Below is a small trained network, with its code and all its weights. Each question gives an input and a target symbol and asks what happens when units are switched off, that is, made to give their printed mean instead of their output.

import numpy as np


def w(rows, s, z=0):
    codes = np.array(rows[::2]) - 128.0
    scale = np.full(codes.shape[1], s)
    scale[-1] = z or s
    return codes * scale


def f(y):
    return np.maximum(y, 0)


def softmax(a):
    e = np.exp(a - a.max(-1, keepdims=True))
    return e / e.sum(-1, keepdims=True)


def log_softmax(a):
    a = a - a.max(-1, keepdims=True)
    return a - np.log(np.exp(a).sum(-1, keepdims=True))


def net(x, mask):
    ids = ['αβγδεηθλμξπτφψω'.index(c) for c in x.split()]
    T = len(ids)
    res = E[ids] + P[:T]
    u = 0
    for l in range(3):
        r = res
        for j in range(3):
            rows = slice(2 * j, 2 * j + 2)
            q, k, v = (r @ M[l][rows].T for M in (Q, K, V))
            z = softmax(np.where(np.tri(T) > 0, q @ k.T / 2**0.5, -1e9)) @ v
            o = O[l][rows]
            res = res + np.where(mask[u + j], z, o[:, -1]) @ o[:, :-1]
        u += 3
        y = f(res @ A[l][:, :-1].T + A[l][:, -1])
        res = res + np.where(mask[u : u + 12], y, B[l][:, -1]) @ B[l][:, :-1]
        u += 12
    return log_softmax(res[-1] @ U[:, :-1].T + U[:, -1])


Q, K, V, O, A, B = {}, {}, {}, {}, {}, {}
E = w([
[72,140,231,98,127],'α',
[58,205,78,190,99],'β',
[105,158,139,134,101],'γ',
[42,147,35,133,160],'δ',
[105,96,56,89,141],'ε',
[115,112,107,83,73],'η',
[77,155,16,149,80],'θ',
[139,119,125,94,164],'λ',
[76,8,164,241,35],'μ',
[151,104,104,84,166],'ξ',
[80,169,159,165,85],'π',
[129,164,212,115,171],'τ',
[79,178,227,150,152],'φ',
[106,135,171,110,180],'ψ',
[37,151,160,135,135],'ω',
],0.011)
P = w([
[154,117,98,59,138],'0',
[54,145,148,138,75],'1',
[21,142,201,122,98],'2',
[120,98,81,81,72],'3',
[198,83,65,205,204],'4',
[143,67,98,249,234],'5',
],0.012)
Q[0] = w([
[73,168,122,167,153],'L0H1',
[106,168,186,124,255],'L0H1',
[105,141,109,110,155],'L0H2',
[131,169,64,159,191],'L0H2',
[129,134,95,99,92],'L0H3',
[170,211,139,48,100],'L0H3',
],0.0096)
K[0] = w([
[1,109,183,137,109],'L0H1',
[13,156,123,79,95],'L0H1',
[149,152,132,191,99],'L0H2',
[72,215,98,147,125],'L0H2',
[179,128,124,108,82],'L0H3',
[220,188,97,88,146],'L0H3',
],0.0095)
V[0] = w([
[204,82,92,135,81],'L0H1',
[94,80,43,119,122],'L0H1',
[121,74,112,173,36],'L0H2',
[192,2,89,119,157],'L0H2',
[189,94,126,87,2],'L0H3',
[176,105,118,102,48],'L0H3',
],0.008)
O[0] = w([
[106,124,153,115,228,19],'L0H1',
[119,194,49,210,182,169],'L0H1',
[51,173,201,234,180,151],'L0H2',
[190,84,77,152,254,1],'L0H2',
[27,160,236,127,188,90],'L0H3',
[52,117,234,95,197,92],'L0H3',
],0.0058,0.0055)
A[0] = w([
[103,88,109,192,112,3],'L0N1',
[45,103,71,250,66,134],'L0N2',
[90,161,123,100,104,82],'L0N3',
[79,54,57,98,119,77],'L0N4',
[179,139,114,138,2,108],'L0N5',
[102,12,196,100,78,91],'L0N6',
[157,117,98,206,43,121],'L0N7',
[121,19,60,216,127,119],'L0N8',
[177,101,106,155,217,114],'L0N9',
[67,108,129,56,185,150],'L0N10',
[70,92,62,86,70,209],'L0N11',
[137,55,105,131,204,100],'L0N12',
],0.0071,0.0055)
B[0] = w([
[138,83,148,63,82,136],'L0N1',
[166,34,196,45,197,245],'L0N2',
[107,92,116,185,62,150],'L0N3',
[183,219,140,171,97,144],'L0N4',
[99,150,68,111,135,177],'L0N5',
[199,159,31,167,195,142],'L0N6',
[169,132,53,136,229,187],'L0N7',
[158,101,230,225,119,173],'L0N8',
[74,138,60,129,167,141],'L0N9',
[141,212,204,182,135,141],'L0N10',
[131,217,254,109,117,215],'L0N11',
[95,150,39,144,162,138],'L0N12',
],0.0052,0.013)
Q[1] = w([
[133,4,139,172,105],'L1H1',
[95,219,162,72,165],'L1H1',
[94,139,149,82,91],'L1H2',
[102,223,63,29,103],'L1H2',
[166,124,166,146,178],'L1H3',
[121,206,156,96,161],'L1H3',
],0.011)
K[1] = w([
[28,51,231,243,1],'L1H1',
[247,185,88,190,244],'L1H1',
[230,176,113,78,11],'L1H2',
[231,201,48,55,204],'L1H2',
[46,79,134,234,187],'L1H3',
[224,156,15,40,166],'L1H3',
],0.0066)
V[1] = w([
[97,146,142,129,2],'L1H1',
[87,175,61,85,170],'L1H1',
[145,68,196,116,167],'L1H2',
[80,155,90,157,117],'L1H2',
[56,99,119,141,167],'L1H3',
[91,132,127,158,83],'L1H3',
],0.013)
O[1] = w([
[124,144,174,68,201,254],'L1H1',
[150,103,211,182,39,234],'L1H1',
[51,167,36,162,89,91],'L1H2',
[254,164,246,120,167,157],'L1H2',
[127,150,211,192,64,127],'L1H3',
[173,141,192,112,194,137],'L1H3',
],0.0096,0.0054)
A[1] = w([
[192,95,152,131,16,103],'L1N1',
[153,108,86,121,120,6],'L1N2',
[167,97,171,167,101,70],'L1N3',
[114,130,127,148,137,155],'L1N4',
[60,126,25,105,112,165],'L1N5',
[143,87,137,97,207,70],'L1N6',
[42,145,110,179,137,57],'L1N7',
[5,201,151,40,144,92],'L1N8',
[168,2,106,64,80,152],'L1N9',
[134,83,100,210,67,75],'L1N10',
[76,91,201,92,103,98],'L1N11',
[117,17,183,160,96,107],'L1N12',
],0.0078,0.013)
B[1] = w([
[93,130,77,171,187,255],'L1N1',
[88,2,88,197,126,128],'L1N2',
[124,89,79,104,137,190],'L1N3',
[131,164,134,127,140,171],'L1N4',
[91,139,191,115,109,218],'L1N5',
[105,75,151,171,70,188],'L1N6',
[181,108,135,78,125,167],'L1N7',
[167,138,86,109,186,215],'L1N8',
[111,166,89,168,82,165],'L1N9',
[151,153,132,70,178,198],'L1N10',
[161,147,85,134,86,208],'L1N11',
[136,187,77,120,147,210],'L1N12',
],0.011,0.0077)
Q[2] = w([
[117,210,138,53,92],'L2H1',
[86,91,125,11,141],'L2H1',
[95,105,91,143,119],'L2H2',
[220,62,76,35,153],'L2H2',
[145,42,133,118,165],'L2H3',
[96,47,90,114,31],'L2H3',
],0.012)
K[2] = w([
[76,158,53,115,63],'L2H1',
[123,122,72,190,63],'L2H1',
[100,170,183,97,163],'L2H2',
[47,228,3,126,130],'L2H2',
[92,143,198,210,88],'L2H3',
[55,234,148,129,82],'L2H3',
],0.012)
V[2] = w([
[58,149,171,141,177],'L2H1',
[210,143,156,154,162],'L2H1',
[2,135,164,121,110],'L2H2',
[143,110,156,126,199],'L2H2',
[97,109,34,47,210],'L2H3',
[96,198,121,154,35],'L2H3',
],0.0074)
O[2] = w([
[138,200,238,56,255,170],'L2H1',
[226,219,144,169,71,253],'L2H1',
[58,73,206,215,221,68],'L2H2',
[149,196,80,148,122,164],'L2H2',
[186,70,69,79,202,161],'L2H3',
[57,159,183,141,206,19],'L2H3',
],0.0071,0.0051)
A[2] = w([
[75,124,133,87,42,76],'L2N1',
[176,209,183,66,113,187],'L2N2',
[149,119,74,160,128,47],'L2N3',
[154,36,107,66,163,117],'L2N4',
[158,203,45,25,39,106],'L2N5',
[145,44,152,63,191,96],'L2N6',
[146,36,186,127,170,107],'L2N7',
[161,29,80,124,92,22],'L2N8',
[103,70,135,86,65,7],'L2N9',
[197,146,97,63,78,163],'L2N10',
[67,101,47,105,255,103],'L2N11',
[138,202,206,46,90,151],'L2N12',
],0.0072,0.013)
B[2] = w([
[185,149,152,129,227,130],'L2N1',
[39,114,103,145,102,250],'L2N2',
[74,198,157,36,121,139],'L2N3',
[154,120,124,148,99,161],'L2N4',
[173,69,196,135,168,216],'L2N5',
[148,197,77,140,93,165],'L2N6',
[103,124,96,52,93,151],'L2N7',
[27,136,110,26,173,128],'L2N8',
[103,237,192,1,128,128],'L2N9',
[138,100,156,140,179,225],'L2N10',
[167,102,153,157,67,194],'L2N11',
[80,138,111,71,117,212],'L2N12',
],0.011,0.019)
U = w([
[163,197,107,51,60,132],'α',
[161,176,255,64,46,110],'β',
[103,144,112,88,152,187],'γ',
[171,105,212,190,59,81],'δ',
[157,203,142,130,169,255],'ε',
[98,170,180,145,188,77],'η',
[135,228,148,133,71,110],'θ',
[98,101,120,165,124,126],'λ',
[94,161,107,63,138,81],'μ',
[117,143,88,143,96,167],'ξ',
[114,127,158,74,200,73],'π',
[112,70,128,111,79,78],'τ',
[169,82,151,74,99,82],'φ',
[95,45,159,151,169,115],'ψ',
[128,94,181,90,165,51],'ω',
],0.0097,0.0062)

Each question gives the input, a string of symbols that net reads in full, and the target symbol t.
The units are the heads (2 rows each of Q, K, V and O) and the neurons (one row each of A and B). Each row of codes is followed by its name. A weight is (code - 128) times the scale printed after its matrix; where a second scale follows, it is the last column's (O, A, B and U).
mask holds one flag per unit, layer by layer, with each layer's heads first. A switched-off unit (its flag False) gives its mean, the last column of its rows in O or B, instead of its output. The means were averaged over made-up inputs and are rounded, as every weight is.
A unit's drop is (log p(t) with every unit on - log p(t) with that unit switched off) / (log p(t) with every unit on - log p(t) with every unit switched off).
unit that matters most: the unit with the biggest drop
top k neurons: the k neurons with the biggest drops, biggest first
top k neurons in layer l: the k neurons of layer l with the biggest drops, biggest first
input δ ψ β, target δ: top 2 neurons -> L0N2, L2N5
input φ β ψ, target φ: unit that matters most -> L1N8
input β η β ψ θ γ, target β: top 4 neurons -> L0N8, L1N6, L1N1, L0N3
input π ε θ, target π: top 2 neurons -> L0N2, L1N8
input τ β ε φ φ, target β: top 2 neurons -> L1N1, L2N7
input ξ η β θ δ ε, target β: top 2 neurons -> L0N8, L1N1
input λ ξ δ, target λ: top 4 neurons -> L0N2, L1N1, L0N12, L0N9
input β μ α, target μ: top 2 neurons -> L1N5, L0N2
input ε ε φ, target ε: top 2 neurons -> L0N2, L1N10
input ε δ β π, target ε: top 4 neurons -> L1N1, L0N2, L1N10, L1N12
input ε β β, target ε: top 2 neurons in layer 2 -> L2N5, L2N2
input ε δ δ, target ε: top 3 neurons -> L1N1, L0N2, L1N10
input ξ β δ, target ξ: top 4 neurons -> L0N2, L1N1, L0N12, L0N9
input ε λ θ, target ε: top 3 neurons in layer 0 -> L0N2, L0N12, L0N9
input τ ψ λ, target τ: unit that matters most -> L2N11
input φ γ ε, target φ: top 3 neurons -> L1N8, L0N2, L0N7
input β γ δ λ, target β: top 2 neurons -> L0N2, L0N8
input τ δ φ θ, target τ: top 3 neurons -> L2N11, L0N7, L1N8
input ψ δ μ ξ ε η, target τ: top 2 neurons -> L2N11, L1N7
input ξ θ β β η φ, target β: unit that matters most -> L1H1
input α δ β β, target α: top 3 neurons in layer 2 -> L2N6, L2N5, L2N11
input μ φ τ η δ β, target η: top 2 neurons in layer 0 -> L0N8, L0N11
input α β η δ, target α: top 2 neurons in layer 2 -> L2N6, L2N11
input θ β ε ω, target θ: top 2 neurons in layer 0 -> L0N7, L0N2
input δ γ β λ, target δ: top 2 neurons in layer 2 -> L2N5, L2N12
input τ φ φ δ, target τ: top 2 neurons in layer 2 -> L2N11, L2N7
input ε θ δ θ ψ ε, target δ: unit that matters most -> L0H3
input α β β, target α: top 2 neurons in layer 2 -> L2N6, L2N11
input β γ θ, target β: top 2 neurons in layer 0 -> L0N2, L0N7
